Below is a small trained network, with its code and all its weights. Each question gives an input and a class and asks what happens when units are switched off, that is, made to give their printed mean instead of their output.

import numpy as np


def w(rows, s, z=0):
    codes = np.array(rows[::2]) - 128.0
    scale = np.full(codes.shape[1], s)
    scale[-1] = z or s
    return codes * scale


def f(y):
    return np.maximum(y, 0)


def log_softmax(a):
    a = a - a.max(-1, keepdims=True)
    return a - np.log(np.exp(a).sum(-1, keepdims=True))


def net(x, mask):
    res = np.array(x, float).reshape(1, 4) / 4 @ E
    y = f(res @ A[0][:, :-1].T + A[0][:, -1])
    res = res + np.where(mask, y, B[0][:, -1]) @ B[0][:, :-1]
    return log_softmax(res[-1] @ U[:, :-1].T + U[:, -1])


A, B = {}, {}
E = w([
[175,94,122,175,205,75,176,79,129,27],'x0',
[114,55,133,181,183,140,90,246,65,123],'x1',
[59,131,188,22,218,119,86,125,140,114],'x2',
[255,129,221,102,101,107,69,117,71,136],'x3',
],0.0078)
A[0] = w([
[136,127,148,115,94,139,104,146,132,152,93],'N0',
[147,127,85,210,69,131,129,123,136,118,91],'N1',
[116,142,126,119,105,149,115,150,137,153,86],'N2',
[126,136,142,152,160,145,121,160,116,126,110],'N3',
[105,139,132,109,59,138,118,165,106,143,147],'N4',
[125,132,143,140,113,131,146,135,128,125,109],'N5',
[143,108,121,136,147,108,138,213,128,117,113],'N6',
[125,152,108,78,68,129,146,7,162,126,105],'N7',
[171,150,166,143,116,144,134,130,96,128,97],'N8',
[120,140,113,98,98,122,150,80,141,124,76],'N9',
[167,140,135,104,122,133,121,103,124,131,103],'N10',
[83,128,163,63,189,134,91,139,124,113,120],'N11',
[75,129,104,169,154,130,157,126,140,127,72],'N12',
[105,116,136,118,106,137,126,137,141,160,173],'N13',
[125,123,126,121,135,143,132,130,141,125,232],'N14',
[124,112,127,174,161,129,102,169,97,151,97],'N15',
[162,125,156,116,118,122,122,141,132,127,253],'N16',
[154,142,102,148,94,137,129,125,131,119,124],'N17',
[87,138,91,140,139,129,156,145,149,122,114],'N18',
[82,109,102,139,129,122,129,109,145,130,152],'N19',
[116,134,155,91,169,133,139,135,136,130,119],'N20',
[118,140,128,134,126,117,100,151,113,166,134],'N21',
[98,129,110,134,114,120,128,121,126,118,242],'N22',
[151,117,90,170,60,121,132,144,119,151,102],'N23',
[165,106,113,165,189,116,123,80,132,83,119],'N24',
[143,145,111,191,112,134,129,165,116,129,119],'N25',
[154,102,167,110,125,124,101,120,129,133,66],'N26',
[99,104,155,81,143,126,118,120,136,138,89],'N27',
[102,116,92,121,131,143,138,142,141,127,93],'N28',
[127,103,139,139,141,152,118,164,96,147,108],'N29',
[186,125,158,102,131,126,117,140,104,135,114],'N30',
[157,121,166,124,116,126,118,145,117,121,81],'N31',
[93,123,107,133,123,126,130,113,146,138,129],'N32',
[147,118,132,129,145,130,154,109,135,79,119],'N33',
[82,148,107,140,125,142,144,142,155,139,127],'N34',
[142,104,151,153,152,129,142,115,152,92,83],'N35',
[123,162,112,75,183,109,97,140,128,114,119],'N36',
[116,88,141,130,129,137,130,182,103,100,106],'N37',
[146,112,125,166,187,123,126,117,115,118,126],'N38',
[111,123,123,88,81,138,102,179,140,167,122],'N39',
[90,133,83,135,124,139,142,132,135,121,92],'N40',
[177,130,135,125,127,131,95,123,119,141,95],'N41',
[98,114,121,105,87,128,94,140,133,159,81],'N42',
[92,132,128,120,153,146,104,105,134,118,84],'N43',
[109,106,107,158,151,126,102,208,98,120,128],'N44',
],0.012,0.0059)
B[0] = w([
[119,152,134,119,126,99,142,134,100,95,167],'N0',
[97,70,146,100,98,126,198,141,137,154,203],'N1',
[120,166,134,121,126,95,165,145,110,97,165],'N2',
[138,145,137,124,127,125,118,128,168,137,166],'N3',
[129,172,98,125,155,118,163,115,105,112,205],'N4',
[117,124,133,126,120,116,138,138,131,127,134],'N5',
[130,157,150,124,144,136,105,122,190,131,193],'N6',
[129,175,185,135,162,133,88,137,250,140,254],'N7',
[103,103,123,117,102,97,93,152,109,103,173],'N8',
[127,156,164,118,128,133,107,159,176,122,174],'N9',
[120,114,137,115,118,90,102,150,146,104,168],'N10',
[113,61,139,128,98,143,201,117,143,161,233],'N11',
[128,119,140,116,97,79,91,162,93,96,179],'N12',
[137,156,98,135,149,127,142,104,97,127,185],'N13',
[160,100,87,158,164,163,105,71,110,160,196],'N14',
[121,143,157,129,141,117,106,125,199,130,194],'N15',
[168,75,51,182,179,153,61,62,84,166,221],'N16',
[113,86,137,122,137,145,152,120,134,141,170],'N17',
[143,103,125,118,114,87,87,147,95,114,184],'N18',
[154,104,117,128,128,112,88,119,92,131,182],'N19',
[115,95,129,133,104,134,163,141,135,142,178],'N20',
[132,163,118,127,134,128,133,117,117,122,173],'N21',
[177,97,64,165,174,172,81,65,116,170,204],'N22',
[106,80,147,115,111,134,196,126,140,143,198],'N23',
[110,210,94,108,132,104,183,124,87,116,216],'N24',
[115,86,143,121,122,142,163,117,146,150,184],'N25',
[116,102,142,123,100,73,119,155,128,101,161],'N26',
[107,99,140,128,111,117,181,147,137,126,173],'N27',
[129,122,139,118,106,84,109,149,107,103,160],'N28',
[135,158,149,119,127,133,108,124,176,124,183],'N29',
[127,91,116,120,109,83,81,151,114,110,191],'N30',
[122,118,138,109,101,92,96,153,123,112,161],'N31',
[140,112,123,130,131,111,99,131,117,110,166],'N32',
[114,178,122,123,135,117,163,124,100,128,179],'N33',
[133,110,133,125,114,86,92,128,89,98,185],'N34',
[117,175,145,114,124,103,168,138,97,107,166],'N35',
[120,93,128,129,91,138,176,134,142,143,190],'N36',
[122,154,154,126,136,129,107,126,179,137,187],'N37',
[135,182,106,121,141,124,149,106,102,117,185],'N38',
[127,190,115,121,145,102,179,118,97,104,209],'N39',
[117,108,133,117,107,85,99,152,108,102,169],'N40',
[118,103,123,120,116,85,99,148,114,105,168],'N41',
[120,174,138,120,126,91,177,142,111,88,174],'N42',
[134,104,146,120,104,110,145,151,126,136,156],'N43',
[144,157,161,131,143,148,88,115,204,138,228],'N44',
],0.02,0.009)
U = w([
[138,158,203,133,166,132,68,127,238,138,123],'0',
[73,1,141,115,73,132,230,121,138,186,107],'1',
[143,55,105,109,87,55,15,155,70,45,104],'2',
[109,244,82,115,172,109,206,112,66,70,116],'3',
[194,79,46,218,180,202,62,86,86,180,253],'4',
[121,130,141,145,102,193,104,181,92,103,91],'5',
],0.0084,0.0057)

Each question gives the input, the list of numbers given to net, and the class t.
The units are the neurons (one row each of A and B). Each row of codes is followed by its name. A weight is (code - 128) times the scale printed after its matrix; where a second scale follows, it is the last column's (A, B and U).
mask holds one flag per neuron, in row order. A switched-off neuron (its flag False) gives its mean, the last column of its row in B, instead of its output. The means were averaged over made-up inputs and are rounded, as every weight is.
A unit's drop is (log p(t) with every unit on - log p(t) with that unit switched off) / (log p(t) with every unit on - log p(t) with every unit switched off).
The circuit of an input: a set's keep is (log p(t) with only the set's units on - log p(t) with every unit switched off) / (log p(t) with every unit on - log p(t) with every unit switched off). Starting from the 12 units with the biggest drops (on a tie, the unit counted first), units are removed one at a time, each time the one whose removal leaves the highest keep (on an exact tie, the one counted first), for as long as the keep stays at least 0.8.
circuit, biggest first: the units of the circuit, biggest drop first
k most important neurons: the k neurons with the biggest drops, biggest first
drop of u: that unit's drop, to one decimal
input [5,-1,-1,4], class 3: circuit, biggest first => N24
input [4,5,-7,4], class 1: 2 most important neurons => N1; N7
input [1,3,-2,-3], class 4: 2 most important neurons => N7; N22
input [-4,3,-7,7], class 1: 3 most important neurons => N23; N1; N25
input [-6,4,5,-6], class 2: 2 most important neurons => N34; N24
input [6,0,-4,5], class 3: 3 most important neurons => N24; N33; N38
input [-2,-1,-4,-1], class 1: 2 most important neurons => N1; N23
input [-6,4,4,-3], class 3: 2 most important neurons => N39; N7
input [2,-3,4,0], class 1: circuit, biggest first => N44; N11
input [5,6,4,-8], class 2: 2 most important neurons => N12; N7
input [-5,1,-6,4], class 1: 2 most important neurons => N23; N1
input [5,6,-6,4], class 0: 3 most important neurons => N44; N11; N6
input [-7,-7,-6,8], class 2: 2 most important neurons => N8; N30
input [2,7,-4,-6], class 0: most important neuron => N44
input [8,8,4,-7], class 0: 2 most important neurons => N44; N6
input [1,5,-7,7], class 1: 3 most important neurons => N23; N1; N25
input [-7,4,4,-2], class 3: drop of N35 => 0.0
input [-5,-4,8,-1], class 1: drop of N11 => 0.1
input [7,8,1,6], class 0: drop of N44 => 0.2
input [-7,-4,6,-4], class 3: circuit, biggest first => N39
input [8,6,0,7], class 3: drop of N41 => -0.1
